Here is a tiny trained network, its code and every weight. The questions are about switching its units off for an input and a target symbol, where a switched-off unit gives its printed mean instead of its output.

import numpy as np


def w(rows, s, z=0):
    codes = np.array(rows[::2]) - 128.0
    scale = np.full(codes.shape[1], s)
    scale[-1] = z or s
    return codes * scale


def norm(h):
    return h / np.sqrt((h * h).mean(-1, keepdims=True) + 1e-5)


def f(y):
    return y / 2 * (1 + np.tanh(0.7978845608 * (y + 0.044715 * y**3)))


def softmax(a):
    e = np.exp(a - a.max(-1, keepdims=True))
    return e / e.sum(-1, keepdims=True)


def log_softmax(a):
    a = a - a.max(-1, keepdims=True)
    return a - np.log(np.exp(a).sum(-1, keepdims=True))


def net(x, mask):
    ids = ['βγδηθλμξπσφψω'.index(c) for c in x.split()]
    T = len(ids)
    res = E[ids] + P[:T]
    r = norm(res)
    for j in range(3):
        rows = slice(3 * j, 3 * j + 3)
        q, k, v = (r @ M[0][rows].T for M in (Q, K, V))
        z = softmax(np.where(np.tri(T) > 0, q @ k.T / 3**0.5, -1e9)) @ v
        o = O[0][rows]
        res = res + np.where(mask[j], z, o[:, -1]) @ o[:, :-1]
    y = f(norm(res) @ A[0][:, :-1].T + A[0][:, -1])
    res = res + np.where(mask[3:7], y, B[0][:, -1]) @ B[0][:, :-1]
    return log_softmax(norm(res)[-1] @ U[:, :-1].T + U[:, -1])


Q, K, V, O, A, B = {}, {}, {}, {}, {}, {}
E = w([
[193,47,117,131,115],'β',
[162,255,117,67,131],'γ',
[201,97,131,61,76],'δ',
[196,100,104,158,124],'η',
[141,133,89,102,146],'θ',
[79,98,79,105,139],'λ',
[100,131,61,193,31],'μ',
[82,128,152,135,108],'ξ',
[105,182,89,189,106],'π',
[165,131,220,118,117],'σ',
[158,111,109,125,179],'φ',
[167,155,133,140,111],'ψ',
[160,175,155,127,120],'ω',
],0.032)
P = w([
[211,193,99,102,114],'0',
[168,106,49,105,70],'1',
[142,206,124,23,128],'2',
[137,148,76,134,183],'3',
[168,46,85,99,65],'4',
[132,192,160,6,115],'5',
],0.011)
Q[0] = w([
[121,149,113,84,147],'h1',
[127,91,141,246,196],'h1',
[223,107,82,136,150],'h1',
[137,60,115,126,1],'h2',
[124,182,132,55,57],'h2',
[98,193,84,203,125],'h2',
[162,177,139,154,153],'h3',
[161,122,76,108,55],'h3',
[213,69,111,138,72],'h3',
],0.032)
K[0] = w([
[130,116,147,82,107],'h1',
[49,234,56,161,123],'h1',
[152,196,111,101,181],'h1',
[173,86,108,136,2],'h2',
[164,163,136,43,75],'h2',
[106,199,63,181,111],'h2',
[154,173,162,154,150],'h3',
[206,121,95,96,123],'h3',
[220,78,116,119,78],'h3',
],0.033)
V[0] = w([
[145,160,130,135,179],'h1',
[145,131,138,109,154],'h1',
[120,133,117,176,113],'h1',
[57,99,120,114,112],'h2',
[178,111,104,250,171],'h2',
[70,182,134,163,79],'h2',
[151,85,88,72,140],'h3',
[139,203,115,111,131],'h3',
[57,153,186,98,220],'h3',
],0.024)
O[0] = w([
[94,159,105,122,116,155],'h1',
[86,141,119,135,153,176],'h1',
[160,136,121,124,103,73],'h1',
[121,119,51,50,154,8],'h2',
[149,61,87,255,71,68],'h2',
[57,117,75,69,84,56],'h2',
[134,87,51,92,94,158],'h3',
[119,134,87,132,198,200],'h3',
[192,224,177,110,121,35],'h3',
],0.017,0.015)
A[0] = w([
[83,192,146,50,144,135],'n1',
[188,60,48,149,134,87],'n2',
[152,251,135,133,157,86],'n3',
[201,131,83,212,201,2],'n4',
],0.024,0.0059)
B[0] = w([
[154,17,226,166,139,229],'n1',
[193,234,105,126,116,206],'n2',
[106,148,16,113,38,249],'n3',
[55,119,197,4,171,186],'n4',
],0.02,0.015)
U = w([
[161,34,89,142,59,93],'β',
[55,90,155,77,78,58],'γ',
[167,68,85,88,207,125],'δ',
[157,32,113,189,156,147],'η',
[107,172,67,184,167,254],'θ',
[69,119,72,57,55,4],'λ',
[17,197,113,121,143,244],'μ',
[92,153,116,45,164,84],'ξ',
[122,217,141,188,66,142],'π',
[147,143,211,187,195,181],'σ',
[234,160,120,141,170,81],'φ',
[102,76,125,209,151,231],'ψ',
[2,97,139,206,176,68],'ω',
],0.017,0.0052)

Each question gives the input, a string of symbols that net reads in full, and the target symbol t.
The units are the heads (3 rows each of Q, K, V and O) and the neurons (one row each of A and B). Each row of codes is followed by its name. A weight is (code - 128) times the scale printed after its matrix; where a second scale follows, it is the last column's (O, A, B and U).
mask holds one flag per unit, heads first, then neurons. A switched-off unit (its flag False) gives its mean, the last column of its rows in O or B, instead of its output. The means were averaged over made-up inputs and are rounded, as every weight is.
A unit's drop is (log p(t) with every unit on - log p(t) with that unit switched off) / (log p(t) with every unit on - log p(t) with every unit switched off).
The circuit of an input: a set's keep is (log p(t) with only the set's units on - log p(t) with every unit switched off) / (log p(t) with every unit on - log p(t) with every unit switched off). Starting from all 7 units, units are removed one at a time, each time the one whose removal leaves the highest keep (on an exact tie, the one counted first), for as long as the keep stays at least 0.8.
units of the circuit, in order: the units of the circuit, biggest drop first
unit that matters most: the unit with the biggest drop
k most important neurons: the k neurons with the biggest drops, biggest first
drop of u: that unit's drop, to one decimal
input σ ω ω η σ, target η: units of the circuit, in order -> (h3 n3 n4)
input ω ω π ω θ, target θ: unit that matters most -> h3
input λ σ σ ψ, target ω: units of the circuit, in order -> (n4 h3 h2)
input θ γ σ θ σ ξ, target π: 2 most important neurons -> (n3 n4)
input η γ δ ψ, target ω: units of the circuit, in order -> (n3 h3 h2)
input σ ω γ σ σ β, target φ: units of the circuit, in order -> (n2 h3 h2 n3)
input δ σ σ σ σ, target δ: units of the circuit, in order -> (h3 n3 n1 n2)
input γ ψ φ λ, target δ: 2 most important neurons -> (n3 n1)
input σ σ φ φ λ η, target θ: 2 most important neurons -> (n1 n4)
input σ β φ γ σ, target β: 2 most important neurons -> (n4 n1)
input ω σ φ ω λ, target λ: 2 most important neurons -> (n1 n2)
input σ γ γ σ δ, target δ: 2 most important neurons -> (n3 n4)
input σ γ φ σ σ β, target φ: units of the circuit, in order -> (n2 h2 h3 n3)
input ω σ φ ξ λ φ, target π: units of the circuit, in order -> (h3)
input θ ω λ, target β: units of the circuit, in order -> (h3 n1 n3)
input φ γ θ γ ψ ω, target γ: units of the circuit, in order -> (n1 n3 n2)
input μ θ σ ω β π, target ω: 3 most important neurons -> (n1 n3 n4)
input φ σ λ β ω, target β: 3 most important neurons -> (n4 n1 n2)
input ω ω σ θ ω, target ω: 2 most important neurons -> (n1 n3)
input β σ σ ω π, target β: unit that matters most -> h3
input η φ ω σ σ, target η: 3 most important neurons -> (n3 n4 n2)
input ψ σ σ σ φ η, target θ: 3 most important neurons -> (n1 n2 n4)
input γ γ θ, target δ: 3 most important neurons -> (n1 n4 n3)
input μ β ω ω ω, target β: 3 most important neurons -> (n1 n2 n3)
input γ φ σ π ψ, target ψ: drop of h1 -> 0.0
